Here is a tiny trained network, its code and every weight. The questions are about switching its units off for an input and a class, where a switched-off unit gives its printed mean instead of its output.

import numpy as np


def w(rows, s, z=0):
    codes = np.array(rows[::2]) - 128.0
    scale = np.full(codes.shape[1], s)
    scale[-1] = z or s
    return codes * scale


def f(y):
    return y / 2 * (1 + np.tanh(0.7978845608 * (y + 0.044715 * y**3)))


def log_softmax(a):
    a = a - a.max(-1, keepdims=True)
    return a - np.log(np.exp(a).sum(-1, keepdims=True))


def net(x, mask):
    res = np.array(x, float).reshape(1, 8) / 4 @ E
    y = f(res @ A[0][:, :-1].T + A[0][:, -1])
    res = res + np.where(mask, y, B[0][:, -1]) @ B[0][:, :-1]
    return log_softmax(res[-1] @ U[:, :-1].T + U[:, -1])


A, B = {}, {}
E = w([
[102,184,153,49,98,185,179,14],'x0',
[144,121,141,156,119,134,140,117],'x1',
[126,108,136,129,127,122,136,113],'x2',
[114,133,118,112,127,140,108,130],'x3',
[125,119,127,147,135,121,146,121],'x4',
[63,72,76,181,81,60,108,240],'x5',
[21,93,252,103,223,254,212,237],'x6',
[125,136,116,122,129,140,121,128],'x7',
],0.0096)
A[0] = w([
[155,132,74,130,95,74,110,96,57],'n0',
[122,89,58,122,82,95,155,132,216],'n1',
[143,161,59,130,90,104,104,47,191],'n2',
[84,189,143,137,75,166,168,122,86],'n3',
[220,123,113,167,173,107,95,177,118],'n4',
[165,138,43,154,111,71,99,103,201],'n5',
[175,177,57,160,68,10,40,55,255],'n6',
[148,93,77,140,86,79,115,195,74],'n7',
[108,82,121,153,151,158,106,186,64],'n8',
[98,185,156,105,185,144,188,122,75],'n9',
[104,107,192,92,180,192,180,186,163],'n10',
],0.011,0.008)
B[0] = w([
[78,142,156,114,91,179,139,4,166],'n0',
[147,104,170,136,161,149,74,110,168],'n1',
[199,159,110,72,128,70,112,74,198],'n2',
[119,90,127,133,135,163,111,124,149],'n3',
[122,110,165,152,147,143,117,130,156],'n4',
[130,88,209,166,119,133,67,76,198],'n5',
[162,66,156,109,133,134,74,39,252],'n6',
[79,97,170,169,79,129,130,182,162],'n7',
[82,185,121,132,72,90,129,148,150],'n8',
[159,96,148,190,88,147,107,72,168],'n9',
[61,140,106,162,93,190,130,177,209],'n10',
],0.014,0.027)
U = w([
[197,118,84,128,193,78,72,111,225],'0',
[51,100,145,123,142,241,126,74,12],'1',
[73,115,109,118,185,220,219,231,254],'2',
[65,143,58,157,55,79,201,254,6],'3',
[251,222,94,87,64,79,150,82,14],'4',
],0.0078,0.0088)

Each question gives the input, the list of numbers given to net, and the class t.
The units are the neurons (one row each of A and B). Each row of codes is followed by its name. A weight is (code - 128) times the scale printed after its matrix; where a second scale follows, it is the last column's (A, B and U).
mask holds one flag per neuron, in row order. A switched-off neuron (its flag False) gives its mean, the last column of its row in B, instead of its output. The means were averaged over made-up inputs and are rounded, as every weight is.
A unit's drop is (log p(t) with every unit on - log p(t) with that unit switched off) / (log p(t) with every unit on - log p(t) with every unit switched off).
The circuit of an input: a set's keep is (log p(t) with only the set's units on - log p(t) with every unit switched off) / (log p(t) with every unit on - log p(t) with every unit switched off). Starting from all 11 units, units are removed one at a time, each time the one whose removal leaves the highest keep (on an exact tie, the one counted first), for as long as the keep stays at least 0.8.
units of the circuit, in order: the units of the circuit, biggest drop first
most important unit: the unit with the biggest drop
top k neurons: the k neurons with the biggest drops, biggest first
drop of u: that unit's drop, to one decimal
input [4,-3,4,-3,-3,-3,-5,5], class 4: units of the circuit, in order : [n2]
input [-6,2,-3,3,1,8,-7,4], class 1: top 2 neurons : [n0 n7]
input [-8,7,2,-2,6,3,-4,6], class 1: top 2 neurons : [n7 n0]
input [3,-8,-1,2,-5,3,4,5], class 2: units of the circuit, in order : [n6 n5]
input [6,-2,-4,6,-5,4,-7,8], class 0: top 2 neurons : [n2 n6]
input [3,-6,5,3,8,3,0,2], class 0: top 2 neurons : [n10 n0]
input [-5,-8,8,8,2,1,-6,6], class 1: top 2 neurons : [n0 n7]
input [-2,7,-2,0,8,-5,8,-5], class 2: units of the circuit, in order : [n6 n5]
input [5,5,5,7,-6,-2,-5,-7], class 4: top 2 neurons : [n2 n0]
input [-2,3,-3,-2,1,5,-8,1], class 1: top 4 neurons : [n0 n7 n5 n4]
input [-4,0,5,-4,8,1,4,-2], class 3: top 2 neurons : [n6 n8]
input [-4,-7,2,1,-1,1,-7,-2], class 1: top 3 neurons : [n0 n7 n5]
input [8,-5,3,-8,5,4,-7,8], class 0: units of the circuit, in order : [n2 n6 n5]
input [1,-1,4,8,-8,-7,-3,0], class 4: most important unit : n2
input [7,7,1,-6,7,7,-1,-4], class 0: top 2 neurons : [n10 n0]
input [-8,-4,-6,7,-7,3,-4,1], class 1: top 2 neurons : [n7 n0]
input [6,-7,-5,1,3,2,-5,1], class 0: top 2 neurons : [n6 n2]
input [7,-3,5,-1,-4,8,-7,3], class 0: top 3 neurons : [n2 n10 n6]
input [2,7,6,3,2,2,-4,-3], class 0: top 2 neurons : [n10 n2]
input [0,1,8,-4,3,8,-8,7], class 1: most important unit : n0
input [8,-2,0,2,-7,-4,-6,-4], class 4: drop of n2 : 1.5
input [0,-3,3,4,5,-8,3,1], class 2: drop of n9 : -0.1
input [-7,-1,-2,-4,-8,4,-8,-1], class 1: drop of n7 : 0.3
input [6,-4,7,5,6,4,2,-2], class 2: drop of n6 : 0.4
